Here is a tiny trained network, its code and every weight. The questions are about switching its units off for an input and a class, where a switched-off unit gives its printed mean instead of its output.

import numpy as np


def w(rows, s, z=0):
    codes = np.array(rows[::2]) - 128.0
    scale = np.full(codes.shape[1], s)
    scale[-1] = z or s
    return codes * scale


def f(y):
    return np.maximum(y, 0)


def log_softmax(a):
    a = a - a.max(-1, keepdims=True)
    return a - np.log(np.exp(a).sum(-1, keepdims=True))


def net(x, mask):
    res = np.array(x, float).reshape(1, 8) / 4 @ E
    y = f(res @ A[0][:, :-1].T + A[0][:, -1])
    res = res + np.where(mask, y, B[0][:, -1]) @ B[0][:, :-1]
    return log_softmax(res[-1] @ U[:, :-1].T + U[:, -1])


A, B = {}, {}
E = w([
[173,77,146],'x0',
[173,197,156],'x1',
[214,136,123],'x2',
[155,68,83],'x3',
[253,192,40],'x4',
[124,43,115],'x5',
[119,120,234],'x6',
[94,181,213],'x7',
],0.0055)
A[0] = w([
[56,190,163,110],'neuron 0',
[178,123,192,168],'neuron 1',
[60,120,101,178],'neuron 2',
[141,11,131,147],'neuron 3',
[149,80,73,154],'neuron 4',
[156,122,169,161],'neuron 5',
[210,175,91,253],'neuron 6',
[149,120,177,152],'neuron 7',
[31,153,89,163],'neuron 8',
[133,56,14,189],'neuron 9',
[134,65,155,171],'neuron 10',
[92,69,148,130],'neuron 11',
[145,50,179,187],'neuron 12',
[40,201,174,134],'neuron 13',
[238,155,167,142],'neuron 14',
[37,153,177,109],'neuron 15',
],0.011,0.0041)
B[0] = w([
[124,112,169,187],'neuron 0',
[48,254,155,176],'neuron 1',
[190,125,142,181],'neuron 2',
[102,94,77,207],'neuron 3',
[125,101,65,199],'neuron 4',
[60,217,47,160],'neuron 5',
[213,126,131,250],'neuron 6',
[55,160,83,162],'neuron 7',
[143,132,181,189],'neuron 8',
[132,83,104,254],'neuron 9',
[75,141,77,181],'neuron 10',
[68,147,177,180],'neuron 11',
[64,124,56,197],'neuron 12',
[156,115,170,207],'neuron 13',
[146,217,74,201],'neuron 14',
[120,148,153,200],'neuron 15',
],0.0077,0.0078)
U = w([
[182,99,87,174],'0',
[164,96,134,1],'1',
[126,43,78,84],'2',
[98,189,74,32],'3',
[9,159,98,176],'4',
[233,171,104,154],'5',
[183,113,88,183],'6',
[175,132,203,121],'7',
],0.013,0.011)

Each question gives the input, the list of numbers given to net, and the class t.
The units are the neurons (one row each of A and B). Each row of codes is followed by its name. A weight is (code - 128) times the scale printed after its matrix; where a second scale follows, it is the last column's (A, B and U).
mask holds one flag per neuron, in row order. A switched-off neuron (its flag False) gives its mean, the last column of its row in B, instead of its output. The means were averaged over made-up inputs and are rounded, as every weight is.
A unit's drop is (log p(t) with every unit on - log p(t) with that unit switched off) / (log p(t) with every unit on - log p(t) with every unit switched off).
The circuit of an input: a set's keep is (log p(t) with only the set's units on - log p(t) with every unit switched off) / (log p(t) with every unit on - log p(t) with every unit switched off). Starting from the 12 units with the biggest drops (on a tie, the unit counted first), units are removed one at a time, each time the one whose removal leaves the highest keep (on an exact tie, the one counted first), for as long as the keep stays at least 0.8.
circuit, biggest first: the units of the circuit, biggest drop first
most important unit: the unit with the biggest drop
top k neurons: the k neurons with the biggest drops, biggest first
drop of u: that unit's drop, to one decimal
input [6,4,7,7,1,6,5,-1], class 4: circuit, biggest first : neuron 1; neuron 12; neuron 5
input [0,-1,-5,-1,0,2,-3,-8], class 2: circuit, biggest first : neuron 9; neuron 14; neuron 1
input [-7,-7,5,7,-4,-7,-7,1], class 2: circuit, biggest first : neuron 14; neuron 1
input [-2,3,-3,8,-3,8,-8,1], class 2: most important unit : neuron 9
input [-7,-5,0,3,-4,-6,-8,-2], class 0: top 2 neurons : neuron 2; neuron 1
input [2,8,7,2,-3,-1,7,6], class 3: top 2 neurons : neuron 14; neuron 11
input [7,-4,-2,-6,5,2,7,0], class 4: drop of neuron 1 : 0.1
input [-7,3,-7,0,-2,0,-6,-2], class 0: drop of neuron 2 : 0.2
input [8,5,-3,1,2,-6,5,4], class 3: drop of neuron 1 : 0.3
input [-8,-5,-6,-4,7,4,-4,5], class 6: drop of neuron 4 : -0.1
